Here is a tiny trained network, its code and every weight. The questions are about switching its units off for an input and a class, where a switched-off unit gives its printed mean instead of its output.

import numpy as np


def w(rows, s, z=0):
    codes = np.array(rows[::2]) - 128.0
    scale = np.full(codes.shape[1], s)
    scale[-1] = z or s
    return codes * scale


def norm(h):
    return h / np.sqrt((h * h).mean(-1, keepdims=True) + 1e-5)


def f(y):
    return np.maximum(y, 0)


def log_softmax(a):
    a = a - a.max(-1, keepdims=True)
    return a - np.log(np.exp(a).sum(-1, keepdims=True))


def net(x, mask):
    res = np.array(x, float).reshape(1, 5) / 4 @ E
    u = 0
    for l in range(3):
        y = f(norm(res) @ A[l][:, :-1].T + A[l][:, -1])
        res = res + np.where(mask[u : u + 10], y, B[l][:, -1]) @ B[l][:, :-1]
        u += 10
    return log_softmax(norm(res)[-1] @ U[:, :-1].T + U[:, -1])


A, B = {}, {}
E = w([
[83,231,217,81,175,223],'x0',
[126,128,128,124,128,128],'x1',
[157,201,109,212,92,172],'x2',
[199,170,3,93,225,145],'x3',
[38,37,80,191,215,135],'x4',
],0.0054)
A[0] = w([
[86,126,105,155,151,184,39],'L0N1',
[91,136,168,143,255,9,140],'L0N2',
[65,98,162,71,203,54,117],'L0N3',
[89,109,178,161,201,223,127],'L0N4',
[170,146,138,248,112,238,3],'L0N5',
[89,181,46,137,105,188,132],'L0N6',
[154,163,127,69,191,218,144],'L0N7',
[165,220,74,124,14,149,99],'L0N8',
[125,93,45,174,82,126,143],'L0N9',
[169,176,160,14,32,182,26],'L0N10',
],0.0069,0.0036)
B[0] = w([
[120,143,114,166,128,164,158],'L0N1',
[167,99,121,113,115,222,227],'L0N2',
[175,46,165,68,111,97,246],'L0N3',
[33,140,88,55,118,68,254],'L0N4',
[131,26,164,146,253,154,192],'L0N5',
[134,70,179,152,147,82,199],'L0N6',
[113,176,72,127,149,32,253],'L0N7',
[78,111,84,163,157,186,240],'L0N8',
[61,149,151,130,145,60,238],'L0N9',
[83,38,114,86,129,181,248],'L0N10',
],0.0065,0.0035)
A[1] = w([
[69,124,118,77,170,71,92],'L1N1',
[122,131,89,111,206,80,90],'L1N2',
[98,26,81,165,132,76,196],'L1N3',
[158,68,185,153,182,165,199],'L1N4',
[95,203,174,87,145,137,2],'L1N5',
[144,122,181,236,132,221,101],'L1N6',
[87,161,94,121,121,67,128],'L1N7',
[189,117,94,67,168,146,33],'L1N8',
[66,80,187,84,88,98,63],'L1N9',
[255,151,131,36,34,188,105],'L1N10',
],0.0079,0.0025)
B[1] = w([
[192,110,173,101,88,200,206],'L1N1',
[172,162,191,180,94,164,191],'L1N2',
[130,223,92,88,80,164,255],'L1N3',
[177,115,168,106,90,190,177],'L1N4',
[25,158,122,138,242,45,151],'L1N5',
[160,97,133,174,196,86,161],'L1N6',
[185,240,89,160,72,165,163],'L1N7',
[191,86,148,204,113,166,158],'L1N8',
[223,172,150,253,133,170,219],'L1N9',
[71,7,92,133,146,230,166],'L1N10',
],0.0064,0.0076)
A[2] = w([
[70,104,206,185,69,101,114],'L2N1',
[117,135,94,143,139,213,191],'L2N2',
[152,115,89,138,50,55,157],'L2N3',
[178,126,15,122,162,89,136],'L2N4',
[70,108,70,125,86,167,149],'L2N5',
[50,188,205,80,142,114,120],'L2N6',
[90,99,67,124,88,123,193],'L2N7',
[60,84,72,183,171,198,69],'L2N8',
[114,168,101,245,160,139,148],'L2N9',
[160,117,201,163,175,134,253],'L2N10',
],0.011,0.0029)
B[2] = w([
[197,199,129,206,237,172,211],'L2N1',
[90,171,172,198,67,73,254],'L2N2',
[49,139,53,56,196,88,182],'L2N3',
[109,125,146,209,197,142,189],'L2N4',
[79,213,172,148,111,111,177],'L2N5',
[102,117,26,124,119,92,188],'L2N6',
[75,138,140,52,79,166,165],'L2N7',
[144,121,198,52,85,181,202],'L2N8',
[169,20,119,60,111,125,235],'L2N9',
[135,106,2,102,72,62,230],'L2N10',
],0.0085,0.0076)
U = w([
[129,134,78,134,76,140,252],'0',
[28,153,47,98,175,86,137],'1',
[187,139,123,230,206,156,102],'2',
[161,7,108,58,126,166,115],'3',
[36,138,202,138,76,187,73],'4',
[141,138,186,115,102,58,63],'5',
[117,105,247,75,226,40,1],'6',
],0.013,0.0084)

Each question gives the input, the list of numbers given to net, and the class t.
The units are the neurons (one row each of A and B). Each row of codes is followed by its name. A weight is (code - 128) times the scale printed after its matrix; where a second scale follows, it is the last column's (A, B and U).
mask holds one flag per neuron, layer by layer. A switched-off neuron (its flag False) gives its mean, the last column of its row in B, instead of its output. The means were averaged over made-up inputs and are rounded, as every weight is.
A unit's drop is (log p(t) with every unit on - log p(t) with that unit switched off) / (log p(t) with every unit on - log p(t) with every unit switched off).
The circuit of an input: a set's keep is (log p(t) with only the set's units on - log p(t) with every unit switched off) / (log p(t) with every unit on - log p(t) with every unit switched off). Starting from the 12 units with the biggest drops (on a tie, the unit counted first), units are removed one at a time, each time the one whose removal leaves the highest keep (on an exact tie, the one counted first), for as long as the keep stays at least 0.8.
units of the circuit, in order: the units of the circuit, biggest drop first
most important unit: the unit with the biggest drop
top k neurons: the k neurons with the biggest drops, biggest first
top k neurons in layer l: the k neurons of layer l with the biggest drops, biggest first
input [-3,1,1,7,-7], class 2: units of the circuit, in order => [L2N4]
input [6,-3,6,-7,1], class 2: top 3 neurons in layer 2 => [L2N1, L2N3, L2N7]
input [5,4,1,-3,4], class 1: top 3 neurons in layer 0 => [L0N4, L0N10, L0N8]
input [-2,5,6,1,6], class 3: top 4 neurons => [L2N9, L0N5, L0N10, L0N6]
input [-6,-4,4,-3,6], class 1: units of the circuit, in order => [L2N3, L0N9]
input [5,6,1,-5,3], class 0: units of the circuit, in order => [L1N9, L2N10]
input [4,5,-4,-5,5], class 0: top 2 neurons in layer 1 => [L1N9, L1N10]
input [6,-2,2,6,-5], class 1: units of the circuit, in order => [L1N9, L1N5]
input [-5,7,-8,8,6], class 2: units of the circuit, in order => [L2N4, L2N10]
input [7,0,-6,-8,0], class 2: units of the circuit, in order => [L2N1, L1N9]
input [3,-2,5,-2,-8], class 4: top 3 neurons => [L0N10, L1N10, L1N9]
input [-6,5,1,6,3], class 1: units of the circuit, in order => [L1N9, L0N9]
input [4,8,-2,-5,7], class 0: top 2 neurons => [L1N9, L0N10]
input [6,-4,-6,-2,1], class 1: top 4 neurons => [L0N4, L2N6, L1N5, L2N9]
input [5,-4,-1,4,-5], class 1: top 4 neurons in layer 0 => [L0N7, L0N2, L0N3, L0N6]
input [-2,-5,-2,-3,-7], class 4: most important unit => L1N10
input [6,8,-6,-6,-4], class 0: top 2 neurons in layer 0 => [L0N10, L0N9]
input [-3,-4,7,3,7], class 3: top 2 neurons => [L2N9, L0N5]
input [7,4,5,-3,-7], class 1: top 3 neurons => [L2N6, L1N5, L0N2]
input [1,3,1,3,-5], class 4: most important unit => L0N10
input [-7,-2,2,5,-2], class 1: top 2 neurons => [L2N3, L1N9]
input [-3,1,-1,-5,4], class 2: top 2 neurons => [L2N1, L1N9]
input [-3,-4,5,-3,-5], class 3: top 2 neurons => [L1N6, L2N9]
input [0,-4,3,7,-1], class 2: top 2 neurons => [L2N4, L0N7]
input [-5,1,6,-1,7], class 4: top 4 neurons => [L1N3, L1N9, L2N5, L2N10]
input [3,-1,-5,-7,-3], class 2: top 2 neurons => [L2N1, L1N9]
input [5,2,-4,-2,-2], class 1: units of the circuit, in order => [L2N6]
input [3,-5,1,8,-3], class 2: top 2 neurons => [L0N7, L2N4]
